Below are the code and all the weights of a small trained network. Each question names an input and a class and asks about switching units off, where a switched-off unit gives its printed mean instead of its output.

import numpy as np


def w(rows, s, z=0):
    codes = np.array(rows[::2]) - 128.0
    scale = np.full(codes.shape[1], s)
    scale[-1] = z or s
    return codes * scale


def norm(h):
    return h / np.sqrt((h * h).mean(-1, keepdims=True) + 1e-5)


def f(y):
    return y / 2 * (1 + np.tanh(0.7978845608 * (y + 0.044715 * y**3)))


def log_softmax(a):
    a = a - a.max(-1, keepdims=True)
    return a - np.log(np.exp(a).sum(-1, keepdims=True))


def net(x, mask):
    res = np.array(x, float).reshape(1, 5) / 4 @ E
    u = 0
    for l in range(3):
        y = f(norm(res) @ A[l][:, :-1].T + A[l][:, -1])
        res = res + np.where(mask[u : u + 10], y, B[l][:, -1]) @ B[l][:, :-1]
        u += 10
    return log_softmax(norm(res)[-1] @ U[:, :-1].T + U[:, -1])


A, B = {}, {}
E = w([
[109,134,123,218,178,39,84,189,146,164],'x0',
[151,126,41,67,209,128,154,230,77,62],'x1',
[160,77,182,112,163,125,170,158,150,159],'x2',
[63,205,183,115,141,221,112,214,143,192],'x3',
[61,86,184,142,253,162,73,62,116,88],'x4',
],0.0063)
A[0] = w([
[197,90,234,73,180,69,194,163,149,189,89],'L0N1',
[114,84,159,113,152,109,65,87,110,121,37],'L0N2',
[174,89,108,246,155,93,73,189,105,192,71],'L0N3',
[30,144,43,135,84,117,100,94,100,137,4],'L0N4',
[122,207,99,177,134,136,160,11,160,194,79],'L0N5',
[111,97,105,46,86,169,136,86,68,133,127],'L0N6',
[125,92,171,85,74,72,46,87,186,155,88],'L0N7',
[152,48,175,202,162,151,255,147,193,122,31],'L0N8',
[150,107,91,137,131,189,82,216,147,70,14],'L0N9',
[168,176,72,159,151,148,84,106,148,146,14],'L0N10',
],0.0069,0.0035)
B[0] = w([
[8,66,124,126,58,108,84,212,85,52,208],'L0N1',
[94,133,141,174,143,108,217,140,111,138,156],'L0N2',
[108,202,121,17,149,11,174,16,229,142,253],'L0N3',
[53,85,185,70,73,109,119,218,97,18,129],'L0N4',
[237,132,213,118,153,104,78,191,117,92,200],'L0N5',
[97,157,146,98,204,10,135,128,237,142,201],'L0N6',
[253,132,158,137,141,205,74,188,103,155,203],'L0N7',
[62,64,181,56,90,114,66,157,53,115,154],'L0N8',
[199,137,89,179,168,152,133,140,68,80,142],'L0N9',
[44,94,114,61,119,143,142,105,171,57,103],'L0N10',
],0.0058,0.0036)
A[1] = w([
[206,66,49,142,174,66,174,146,67,38,128],'L1N1',
[154,99,161,9,82,223,198,66,115,103,102],'L1N2',
[145,159,124,121,183,80,127,157,108,167,165],'L1N3',
[61,167,85,160,112,124,172,150,130,8,142],'L1N4',
[117,210,139,146,29,117,252,153,58,215,54],'L1N5',
[95,249,72,184,75,131,15,70,113,3,67],'L1N6',
[43,132,134,190,196,186,174,51,39,156,1],'L1N7',
[114,219,147,134,85,84,94,139,77,58,64],'L1N8',
[168,60,89,155,56,68,178,90,137,120,107],'L1N9',
[32,214,104,141,115,219,203,183,105,252,11],'L1N10',
],0.0062,0.0022)
B[1] = w([
[131,155,142,121,140,161,103,124,87,169,253],'L1N1',
[76,162,100,151,134,5,90,133,156,120,177],'L1N2',
[166,150,136,92,124,160,128,116,156,97,188],'L1N3',
[109,130,204,121,91,126,146,127,142,156,177],'L1N4',
[126,63,81,181,169,142,149,116,140,150,216],'L1N5',
[83,96,144,104,110,103,137,168,100,124,176],'L1N6',
[174,70,95,162,156,140,168,118,158,71,163],'L1N7',
[96,41,137,72,140,160,166,122,139,123,153],'L1N8',
[115,126,98,121,124,177,115,110,132,177,208],'L1N9',
[166,104,135,98,146,150,29,113,163,92,211],'L1N10',
],0.011,0.0042)
A[2] = w([
[253,151,112,141,172,164,155,82,147,126,69],'L2N1',
[104,88,89,126,126,99,124,13,24,193,116],'L2N2',
[115,225,79,122,148,5,128,142,200,91,42],'L2N3',
[189,87,89,137,106,97,148,61,49,170,2],'L2N4',
[120,105,202,208,14,129,131,83,165,112,135],'L2N5',
[143,89,239,210,190,137,166,72,116,71,93],'L2N6',
[61,147,159,91,182,153,151,85,90,157,163],'L2N7',
[131,192,45,66,185,164,137,189,51,69,122],'L2N8',
[155,79,36,146,50,168,203,167,164,220,56],'L2N9',
[96,5,144,103,122,82,131,194,131,169,243],'L2N10',
],0.0072,0.0021)
B[2] = w([
[59,210,147,78,99,205,203,201,116,80,186],'L2N1',
[122,132,204,111,128,202,67,213,222,79,209],'L2N2',
[116,175,174,145,127,84,155,13,191,115,238],'L2N3',
[104,117,202,132,204,152,14,108,126,84,176],'L2N4',
[181,150,149,113,135,71,197,183,6,175,217],'L2N5',
[127,115,2,132,88,129,159,139,131,143,231],'L2N6',
[177,149,54,150,89,110,184,159,165,197,192],'L2N7',
[166,93,188,201,48,68,138,86,85,200,228],'L2N8',
[93,65,46,180,200,122,184,123,129,92,244],'L2N9',
[56,217,117,81,107,187,164,95,103,57,254],'L2N10',
],0.0081,0.0046)
U = w([
[112,197,135,116,141,34,160,61,186,151,195],'0',
[209,149,163,157,118,105,168,153,23,204,182],'1',
[109,86,7,182,175,148,195,133,139,106,158],'2',
[32,128,148,64,102,117,148,172,71,97,92],'3',
[165,127,175,114,165,188,38,135,171,111,91],'4',
[152,203,123,77,128,184,208,119,128,110,3],'5',
],0.016,0.003)

Each question gives the input, the list of numbers given to net, and the class t.
The units are the neurons (one row each of A and B). Each row of codes is followed by its name. A weight is (code - 128) times the scale printed after its matrix; where a second scale follows, it is the last column's (A, B and U).
mask holds one flag per neuron, layer by layer. A switched-off neuron (its flag False) gives its mean, the last column of its row in B, instead of its output. The means were averaged over made-up inputs and are rounded, as every weight is.
A unit's drop is (log p(t) with every unit on - log p(t) with that unit switched off) / (log p(t) with every unit on - log p(t) with every unit switched off).
The circuit of an input: a set's keep is (log p(t) with only the set's units on - log p(t) with every unit switched off) / (log p(t) with every unit on - log p(t) with every unit switched off). Starting from the 12 units with the biggest drops (on a tie, the unit counted first), units are removed one at a time, each time the one whose removal leaves the highest keep (on an exact tie, the one counted first), for as long as the keep stays at least 0.8.
units of the circuit, in order: the units of the circuit, biggest drop first
most important unit: the unit with the biggest drop
k most important neurons: the k neurons with the biggest drops, biggest first
k most important neurons of layer l: the k neurons of layer l with the biggest drops, biggest first
input [4,6,-6,-6,4], class 1: most important unit	L1N1
input [3,6,8,-5,3], class 3: 3 most important neurons	L0N1; L0N8; L2N10
input [1,4,1,4,6], class 2: 2 most important neurons	L1N7; L2N6
input [3,-1,7,-8,3], class 4: units of the circuit, in order	L2N2; L1N1
input [8,8,8,6,5], class 0: 4 most important neurons of layer 0	L0N3; L0N7; L0N5; L0N4
input [5,-6,5,-8,-7], class 4: 4 most important neurons	L2N4; L1N9; L2N2; L2N6
input [8,4,0,8,4], class 0: units of the circuit, in order	L0N3; L2N3
input [6,0,-8,-2,7], class 3: 2 most important neurons	L1N6; L0N4
input [6,-7,8,7,1], class 3: 3 most important neurons	L0N1; L0N8; L2N10
input [-8,-3,-7,8,-7], class 0: 3 most important neurons of layer 0	L0N1; L0N6; L0N7
input [-8,4,8,1,5], class 0: 2 most important neurons	L1N2; L2N3
input [-1,-4,1,-5,-1], class 4: 2 most important neurons of layer 2	L2N4; L2N8
input [7,-8,7,6,-6], class 1: 2 most important neurons of layer 0	L0N6; L0N7
input [-1,6,0,-1,-8], class 2: units of the circuit, in order	L2N9
input [-8,1,-7,-7,3], class 0: 3 most important neurons	L1N2; L0N6; L0N1
input [0,-6,4,5,7], class 2: units of the circuit, in order	L2N6; L1N7
input [7,1,5,1,7], class 0: 3 most important neurons	L0N3; L2N3; L1N5
input [-4,-8,1,-1,7], class 1: 2 most important neurons	L2N5; L0N5
input [4,1,-5,1,-4], class 3: 2 most important neurons	L0N4; L1N8
input [-2,3,-6,1,8], class 2: units of the circuit, in order	L1N7
input [-3,6,-8,-4,-4], class 3: 2 most important neurons	L1N6; L1N4
input [-5,-3,6,1,-6], class 2: 3 most important neurons	L1N5; L2N9; L0N3
input [5,8,8,8,-3], class 1: 4 most important neurons	L2N8; L0N9; L2N2; L2N1
input [-1,-5,6,5,6], class 2: 2 most important neurons of layer 1	L1N7; L1N4
input [-4,-2,0,4,-2], class 0: 2 most important neurons	L1N2; L2N3
input [-3,4,-2,-5,2], class 4: 3 most important neurons of layer 2	L2N2; L2N5; L2N4
input [6,-3,7,4,1], class 3: units of the circuit, in order	L0N1
